Below is a small trained network, with its code and all its weights. Each question gives an input and a target symbol and asks what happens when units are switched off, that is, made to give their printed mean instead of their output.

import numpy as np


def w(rows, s, z=0):
    codes = np.array(rows[::2]) - 128.0
    scale = np.full(codes.shape[1], s)
    scale[-1] = z or s
    return codes * scale


def norm(h):
    return h / np.sqrt((h * h).mean(-1, keepdims=True) + 1e-5)


def f(y):
    return y / 2 * (1 + np.tanh(0.7978845608 * (y + 0.044715 * y**3)))


def softmax(a):
    e = np.exp(a - a.max(-1, keepdims=True))
    return e / e.sum(-1, keepdims=True)


def log_softmax(a):
    a = a - a.max(-1, keepdims=True)
    return a - np.log(np.exp(a).sum(-1, keepdims=True))


def net(x, mask):
    ids = ['γηθλμξπτφω'.index(c) for c in x.split()]
    T = len(ids)
    res = E[ids] + P[:T]
    u = 0
    for l in range(2):
        q, k, v = (norm(res) @ M[l].T for M in (Q, K, V))
        z = softmax(np.where(np.tri(T) > 0, q @ k.T / 2**0.5, -1e9)) @ v
        res = res + np.where(mask[u], z, O[l][:, -1]) @ O[l][:, :-1]
        u += 1
        y = f(norm(res) @ A[l][:, :-1].T + A[l][:, -1])
        res = res + np.where(mask[u : u + 8], y, B[l][:, -1]) @ B[l][:, :-1]
        u += 8
    return log_softmax(norm(res)[-1] @ U[:, :-1].T + U[:, -1])


Q, K, V, O, A, B = {}, {}, {}, {}, {}, {}
E = w([
[138,129,146,81,87,92,163,141,149,186,23,94],'γ',
[218,132,132,113,121,105,137,141,120,196,160,120],'η',
[202,173,17,229,137,82,52,121,187,84,44,94],'θ',
[172,129,131,216,176,123,202,44,30,127,49,96],'λ',
[178,113,99,150,59,158,181,105,113,188,139,76],'μ',
[114,95,110,94,53,162,191,108,176,181,85,120],'ξ',
[166,169,156,175,108,121,124,124,117,207,39,150],'π',
[147,78,73,127,108,123,214,119,173,108,50,151],'τ',
[127,129,90,78,72,134,143,127,119,179,46,3],'φ',
[151,76,84,186,49,162,176,86,130,185,181,131],'ω',
],0.003)
P = w([
[82,116,173,112,171,99,81,90,130,116,152,136],'0',
[169,63,68,80,34,67,148,58,102,136,31,176],'1',
[67,186,123,108,122,58,173,195,83,107,201,126],'2',
[141,193,203,95,110,138,143,61,207,36,133,183],'3',
[165,15,61,157,22,48,152,76,114,224,102,143],'4',
[76,155,125,110,130,133,153,215,95,114,160,106],'5',
[140,197,201,101,128,140,144,62,211,41,152,184],'6',
[201,2,82,175,52,59,186,71,130,245,113,104],'7',
[106,142,124,119,153,193,118,227,91,131,168,123],'8',
[127,200,192,103,119,136,144,59,225,42,146,179],'9',
[234,13,104,183,111,95,200,92,158,223,103,89],'10',
[89,148,129,116,160,209,142,220,87,146,145,126],'11',
],0.0044)
Q[0] = w([
[167,32,15,135,57,71,146,159,61,255,108,144],'0.h1',
[46,101,159,113,152,133,176,177,113,129,193,124],'0.h1',
],0.006)
K[0] = w([
[242,142,122,253,159,238,189,223,69,156,187,141],'0.h1',
[84,71,126,10,101,160,208,136,100,99,76,152],'0.h1',
],0.0045)
V[0] = w([
[47,4,74,184,140,119,225,38,134,33,170,183],'0.h1',
[35,125,212,106,167,234,156,143,23,176,132,72],'0.h1',
],0.0025)
O[0] = w([
[203,190,94,52,215,173,151,132,181,166,141,100,124],'0.h1',
[73,228,1,119,107,100,73,121,112,153,182,201,7],'0.h1',
],0.0038,0.002)
A[0] = w([
[125,150,160,29,45,89,102,133,161,183,119,84,79],'0.n1',
[110,187,136,140,244,128,142,145,34,167,115,187,37],'0.n2',
[79,244,93,62,186,158,122,196,207,111,173,213,52],'0.n3',
[71,128,129,120,150,148,147,132,153,212,254,165,3],'0.n4',
[145,179,60,120,127,68,62,180,88,111,213,88,51],'0.n5',
[187,82,148,150,173,85,84,109,174,83,124,186,135],'0.n6',
[208,192,84,111,51,142,147,139,111,185,191,208,106],'0.n7',
[116,104,254,51,168,123,164,193,70,207,211,69,54],'0.n8',
],0.0038,0.002)
B[0] = w([
[166,102,113,238,225,137,116,69,169,73,111,199,180],'0.n1',
[146,132,223,60,11,94,24,209,200,128,46,111,129],'0.n2',
[150,17,117,167,104,47,93,69,117,17,246,216,150],'0.n3',
[108,49,252,81,175,143,120,140,112,230,67,137,79],'0.n4',
[86,191,192,211,130,148,214,155,102,79,75,26,124],'0.n5',
[45,143,143,91,66,171,138,89,81,215,74,58,247],'0.n6',
[66,154,43,132,217,140,172,92,86,78,16,114,167],'0.n7',
[85,111,153,179,146,95,56,128,33,17,10,210,164],'0.n8',
],0.0031,0.0014)
Q[1] = w([
[126,169,189,135,119,147,133,47,219,81,152,152],'1.h1',
[38,255,165,87,128,160,115,150,88,24,144,144],'1.h1',
],0.0069)
K[1] = w([
[39,112,160,89,189,72,67,65,144,149,139,102],'1.h1',
[157,144,132,110,104,23,167,2,157,155,86,95],'1.h1',
],0.0071)
V[1] = w([
[131,193,105,199,96,147,95,128,98,93,76,2],'1.h1',
[230,145,119,96,9,118,101,176,199,102,155,124],'1.h1',
],0.0044)
O[1] = w([
[78,144,164,40,229,212,54,131,136,66,142,190,253],'1.h1',
[151,37,168,101,109,93,88,3,95,110,61,174,87],'1.h1',
],0.0049,0.004)
A[1] = w([
[164,106,95,123,145,110,174,75,173,132,63,103,188],'1.n1',
[159,172,170,166,91,123,186,170,191,62,177,75,116],'1.n2',
[172,169,119,197,87,39,177,124,147,122,159,89,81],'1.n3',
[165,13,177,102,105,156,78,51,138,139,101,165,3],'1.n4',
[129,195,164,50,191,184,147,218,150,157,103,95,151],'1.n5',
[83,164,62,167,158,181,174,181,155,112,155,123,142],'1.n6',
[38,27,56,169,91,72,121,205,2,66,85,213,65],'1.n7',
[154,115,114,69,197,193,94,34,164,110,90,146,138],'1.n8',
],0.0057,0.0041)
B[1] = w([
[101,176,177,149,176,143,64,136,113,146,200,165,192],'1.n1',
[123,108,106,161,137,112,94,156,44,198,122,138,173],'1.n2',
[107,65,139,83,145,163,129,120,176,53,106,133,163],'1.n3',
[170,201,117,114,123,76,104,110,87,33,254,29,172],'1.n4',
[156,104,59,139,66,186,117,62,171,128,162,123,221],'1.n5',
[116,122,211,100,147,86,119,115,91,77,90,138,183],'1.n6',
[134,75,154,181,117,227,125,121,38,87,104,94,196],'1.n7',
[120,100,135,99,63,89,151,178,127,196,74,123,254],'1.n8',
],0.0059,0.0069)
U = w([
[96,78,201,105,169,110,151,169,96,43,33,122,172],'γ',
[127,116,83,202,78,160,58,72,52,130,178,120,6],'η',
[150,73,109,84,62,195,134,130,202,137,101,123,155],'θ',
[176,152,180,49,99,54,123,127,128,109,181,74,168],'λ',
[140,222,58,149,150,144,183,202,149,136,166,106,208],'μ',
[142,63,120,182,131,31,144,3,189,108,150,157,148],'ξ',
[49,152,119,143,90,61,111,142,97,237,108,192,128],'π',
[175,119,206,116,241,160,77,161,180,160,176,151,57],'τ',
[68,202,78,81,169,126,112,67,156,53,142,184,129],'φ',
[149,93,158,178,102,67,220,211,179,173,109,63,118],'ω',
],0.0064,0.0024)

Each question gives the input, a string of symbols that net reads in full, and the target symbol t.
The units are the heads (2 rows each of Q, K, V and O) and the neurons (one row each of A and B). Each row of codes is followed by its name. A weight is (code - 128) times the scale printed after its matrix; where a second scale follows, it is the last column's (O, A, B and U).
mask holds one flag per unit, layer by layer, with each layer's heads first. A switched-off unit (its flag False) gives its mean, the last column of its rows in O or B, instead of its output. The means were averaged over made-up inputs and are rounded, as every weight is.
A unit's drop is (log p(t) with every unit on - log p(t) with that unit switched off) / (log p(t) with every unit on - log p(t) with every unit switched off).
The circuit of an input: a set's keep is (log p(t) with only the set's units on - log p(t) with every unit switched off) / (log p(t) with every unit on - log p(t) with every unit switched off). Starting from the 12 units with the biggest drops (on a tie, the unit counted first), units are removed one at a time, each time the one whose removal leaves the highest keep (on an exact tie, the one counted first), for as long as the keep stays at least 0.8.
circuit, biggest first: the units of the circuit, biggest drop first
unit that matters most: the unit with the biggest drop
top k neurons: the k neurons with the biggest drops, biggest first
top k neurons in layer l: the k neurons of layer l with the biggest drops, biggest first
input λ λ φ θ μ ω γ π, target μ: circuit, biggest first => [1.h1, 0.h1, 0.n7]
input φ θ θ, target η: top 3 neurons => [0.n5, 1.n8, 1.n2]
input θ τ φ, target γ: unit that matters most => 0.n8
input θ φ θ θ γ, target λ: circuit, biggest first => [1.n4, 1.h1]
input λ λ ω π, target λ: top 2 neurons => [0.n2, 1.n4]
input φ π θ θ λ θ θ μ φ φ, target φ: circuit, biggest first => [0.h1, 0.n1, 1.n7]
input π ω τ ξ φ λ φ π λ η τ λ, target θ: top 4 neurons in layer 0 => [0.n2, 0.n7, 0.n1, 0.n3]
input λ π θ π λ ω λ τ, target μ: circuit, biggest first => [1.h1, 0.h1, 0.n7]
input θ τ λ μ ω π θ λ π φ ξ, target η: top 2 neurons => [0.n2, 1.n7]
input λ φ λ γ γ π λ θ ξ φ η, target ω: top 2 neurons => [0.n4, 0.n3]
input φ λ θ ω φ π λ, target φ: circuit, biggest first => [0.h1, 1.n7]
input τ λ η λ θ θ, target η: top 4 neurons => [0.n5, 1.n5, 1.n2, 1.n8]
input ξ θ θ θ, target ξ: top 4 neurons => [0.n3, 1.n3, 1.n8, 1.n7]
input η θ π λ γ ξ φ θ, target ω: top 2 neurons => [0.n4, 1.n5]
input π τ θ λ θ ω φ, target π: unit that matters most => 0.n2
input λ θ λ μ η λ θ λ, target π: top 3 neurons => [0.n2, 1.n8, 0.n8]
input ω λ θ φ π, target λ: top 2 neurons => [1.n4, 0.n5]
input μ φ θ λ, target μ: top 3 neurons => [0.n4, 0.n5, 0.n7]
input θ θ ω π τ τ ω, target θ: top 2 neurons in layer 1 => [1.n5, 1.n1]
input γ γ η ω λ π μ λ π π, target γ: top 2 neurons => [1.n3, 1.n6]
input ω λ λ θ θ θ λ η λ ξ ω, target π: top 2 neurons in layer 1 => [1.n8, 1.n5]
input γ π λ π θ η, target γ: circuit, biggest first => [0.n8]
input ξ θ λ π μ φ τ γ π θ ξ, target η: circuit, biggest first => [0.h1, 1.n7]
input θ θ ω ξ θ ω π ξ, target μ: circuit, biggest first => [1.h1, 0.h1, 0.n7]
input ω θ ξ, target γ: top 2 neurons => [1.n5, 0.n7]
